Below is a small trained network, with its code and all its weights. Each question gives an input and a target symbol and asks what happens when units are switched off, that is, made to give their printed mean instead of their output.

import numpy as np


def w(rows, s, z=0):
    codes = np.array(rows[::2]) - 128.0
    scale = np.full(codes.shape[1], s)
    scale[-1] = z or s
    return codes * scale


def norm(h):
    return h / np.sqrt((h * h).mean(-1, keepdims=True) + 1e-5)


def f(y):
    return y / 2 * (1 + np.tanh(0.7978845608 * (y + 0.044715 * y**3)))


def softmax(a):
    e = np.exp(a - a.max(-1, keepdims=True))
    return e / e.sum(-1, keepdims=True)


def log_softmax(a):
    a = a - a.max(-1, keepdims=True)
    return a - np.log(np.exp(a).sum(-1, keepdims=True))


def net(x, mask):
    ids = ['βδζμστψω'.index(c) for c in x.split()]
    T = len(ids)
    res = E[ids] + P[:T]
    u = 0
    for l in range(2):
        r = norm(res)
        for j in range(2):
            rows = slice(3 * j, 3 * j + 3)
            q, k, v = (r @ M[l][rows].T for M in (Q, K, V))
            z = softmax(np.where(np.tri(T) > 0, q @ k.T / 3**0.5, -1e9)) @ v
            o = O[l][rows]
            res = res + np.where(mask[u + j], z, o[:, -1]) @ o[:, :-1]
        u += 2
        y = f(norm(res) @ A[l][:, :-1].T + A[l][:, -1])
        res = res + np.where(mask[u : u + 4], y, B[l][:, -1]) @ B[l][:, :-1]
        u += 4
    return log_softmax(norm(res)[-1] @ U[:, :-1].T + U[:, -1])


Q, K, V, O, A, B = {}, {}, {}, {}, {}, {}
E = w([
[153,169,73,123],'β',
[182,166,220,101],'δ',
[95,150,127,177],'ζ',
[7,158,74,131],'μ',
[41,140,93,166],'σ',
[150,140,148,207],'τ',
[61,169,181,96],'ψ',
[129,104,168,159],'ω',
],0.019)
P = w([
[164,254,133,62],'0',
[60,157,80,174],'1',
[57,145,80,171],'2',
[69,122,77,153],'3',
[67,99,80,144],'4',
[75,77,81,130],'5',
[78,53,82,134],'6',
[72,44,84,136],'7',
[62,38,90,135],'8',
],0.0048)
Q[0] = w([
[73,123,101,77],'0.h0',
[158,70,84,150],'0.h0',
[111,135,170,80],'0.h0',
[135,151,164,101],'0.h1',
[208,201,253,76],'0.h1',
[183,141,141,102],'0.h1',
],0.012)
K[0] = w([
[157,90,159,202],'0.h0',
[109,41,137,104],'0.h0',
[124,250,167,71],'0.h0',
[130,158,116,67],'0.h1',
[101,165,133,124],'0.h1',
[208,156,121,198],'0.h1',
],0.012)
V[0] = w([
[27,202,132,92],'0.h0',
[137,207,76,172],'0.h0',
[167,136,112,180],'0.h0',
[127,137,146,90],'0.h1',
[144,124,76,152],'0.h1',
[254,97,151,199],'0.h1',
],0.0061)
O[0] = w([
[195,219,218,90,239],'0.h0',
[141,115,118,66,183],'0.h0',
[196,233,114,189,129],'0.h0',
[133,224,188,42,123],'0.h1',
[190,158,215,30,101],'0.h1',
[142,255,165,92,3],'0.h1',
],0.0041,0.0046)
A[0] = w([
[66,78,186,123,144],'0.n0',
[153,166,8,126,143],'0.n1',
[177,106,191,73,2],'0.n2',
[165,170,164,144,90],'0.n3',
],0.012,0.0038)
B[0] = w([
[150,137,132,122,253],'0.n0',
[238,181,197,171,186],'0.n1',
[81,112,111,255,137],'0.n2',
[129,135,80,136,147],'0.n3',
],0.013,0.0057)
Q[1] = w([
[142,82,122,72],'1.h0',
[78,139,134,157],'1.h0',
[125,131,51,163],'1.h0',
[148,119,175,6],'1.h1',
[137,90,79,175],'1.h1',
[67,112,178,95],'1.h1',
],0.015)
K[1] = w([
[146,217,105,133],'1.h0',
[124,108,155,72],'1.h0',
[177,111,99,156],'1.h0',
[122,247,185,89],'1.h1',
[99,16,100,125],'1.h1',
[104,208,93,114],'1.h1',
],0.015)
V[1] = w([
[90,190,119,98],'1.h0',
[123,62,144,1],'1.h0',
[144,193,196,193],'1.h0',
[198,91,176,206],'1.h1',
[143,163,9,225],'1.h1',
[107,132,167,218],'1.h1',
],0.0088)
O[1] = w([
[75,74,85,175,176],'1.h0',
[177,132,73,192,49],'1.h0',
[96,46,153,86,237],'1.h0',
[59,192,80,201,178],'1.h1',
[255,187,93,179,221],'1.h1',
[200,25,131,202,254],'1.h1',
],0.0086,0.0072)
A[1] = w([
[139,49,141,122,1],'1.n0',
[55,93,115,64,243],'1.n1',
[98,114,29,128,198],'1.n2',
[128,223,211,255,81],'1.n3',
],0.0097,0.0033)
B[1] = w([
[159,2,110,124,144],'1.n0',
[233,209,103,156,164],'1.n1',
[97,141,205,191,148],'1.n2',
[75,111,45,17,254],'1.n3',
],0.0093,0.0073)
U = w([
[156,123,15,86,103],'β',
[161,155,105,245,108],'δ',
[194,213,157,144,255],'ζ',
[132,114,90,51,69],'μ',
[178,126,144,87,92],'σ',
[25,144,117,128,125],'τ',
[86,139,231,76,205],'ψ',
[168,23,189,143,96],'ω',
],0.012,0.0049)

Each question gives the input, a string of symbols that net reads in full, and the target symbol t.
The units are the heads (3 rows each of Q, K, V and O) and the neurons (one row each of A and B). Each row of codes is followed by its name. A weight is (code - 128) times the scale printed after its matrix; where a second scale follows, it is the last column's (O, A, B and U).
mask holds one flag per unit, layer by layer, with each layer's heads first. A switched-off unit (its flag False) gives its mean, the last column of its rows in O or B, instead of its output. The means were averaged over made-up inputs and are rounded, as every weight is.
A unit's drop is (log p(t) with every unit on - log p(t) with that unit switched off) / (log p(t) with every unit on - log p(t) with every unit switched off).
The circuit of an input: a set's keep is (log p(t) with only the set's units on - log p(t) with every unit switched off) / (log p(t) with every unit on - log p(t) with every unit switched off). Starting from all 12 units, units are removed one at a time, each time the one whose removal leaves the highest keep (on an exact tie, the one counted first), for as long as the keep stays at least 0.8.
circuit, biggest first: the units of the circuit, biggest drop first
k most important neurons: the k neurons with the biggest drops, biggest first
which heads matter: for each layer, one digit per head in row order, 1 if its drop is at least 0.15 and else 0, layers parted by /
input τ δ ψ, target τ: 2 most important neurons	0.n1; 0.n3
input τ ω σ δ ψ ψ, target τ: which heads matter	11 / 11
input δ σ τ τ ζ δ σ ζ, target ω: circuit, biggest first	1.h0
input ζ σ μ τ ψ, target μ: which heads matter	10 / 11
input τ μ τ σ ψ σ, target δ: which heads matter	00 / 01
input τ ψ σ δ, target δ: 2 most important neurons	0.n2; 0.n1
input σ ω β ω ψ, target ω: which heads matter	11 / 11
input ω β σ τ ζ ζ, target β: circuit, biggest first	1.h1; 1.n3; 1.h0
input τ τ δ τ ω ζ, target τ: 2 most important neurons	0.n1; 0.n2
input ω σ δ τ ψ ζ μ σ σ, target ω: which heads matter	00 / 01
input β ω ψ, target ζ: circuit, biggest first	1.h1; 1.n1; 1.n3
input ω δ σ μ, target ω: which heads matter	01 / 11
input τ σ σ ζ, target ω: which heads matter	01 / 10
input τ τ δ, target β: circuit, biggest first	1.n3; 0.n2
input ω τ τ ψ σ ζ ψ ψ, target β: most important neuron	0.n1
input σ ψ σ ω τ σ ψ ψ δ, target δ: which heads matter	10 / 10
input β μ ψ ψ, target ζ: circuit, biggest first	1.n1; 0.n1; 1.n3
input ζ μ τ, target β: circuit, biggest first	1.h1; 1.n3; 1.h0
input ψ ω μ δ, target τ: circuit, biggest first	0.n2; 1.h1; 1.n3
input ζ δ δ τ ζ ψ σ ζ σ, target ω: circuit, biggest first	1.h0; 0.n2; 1.n3
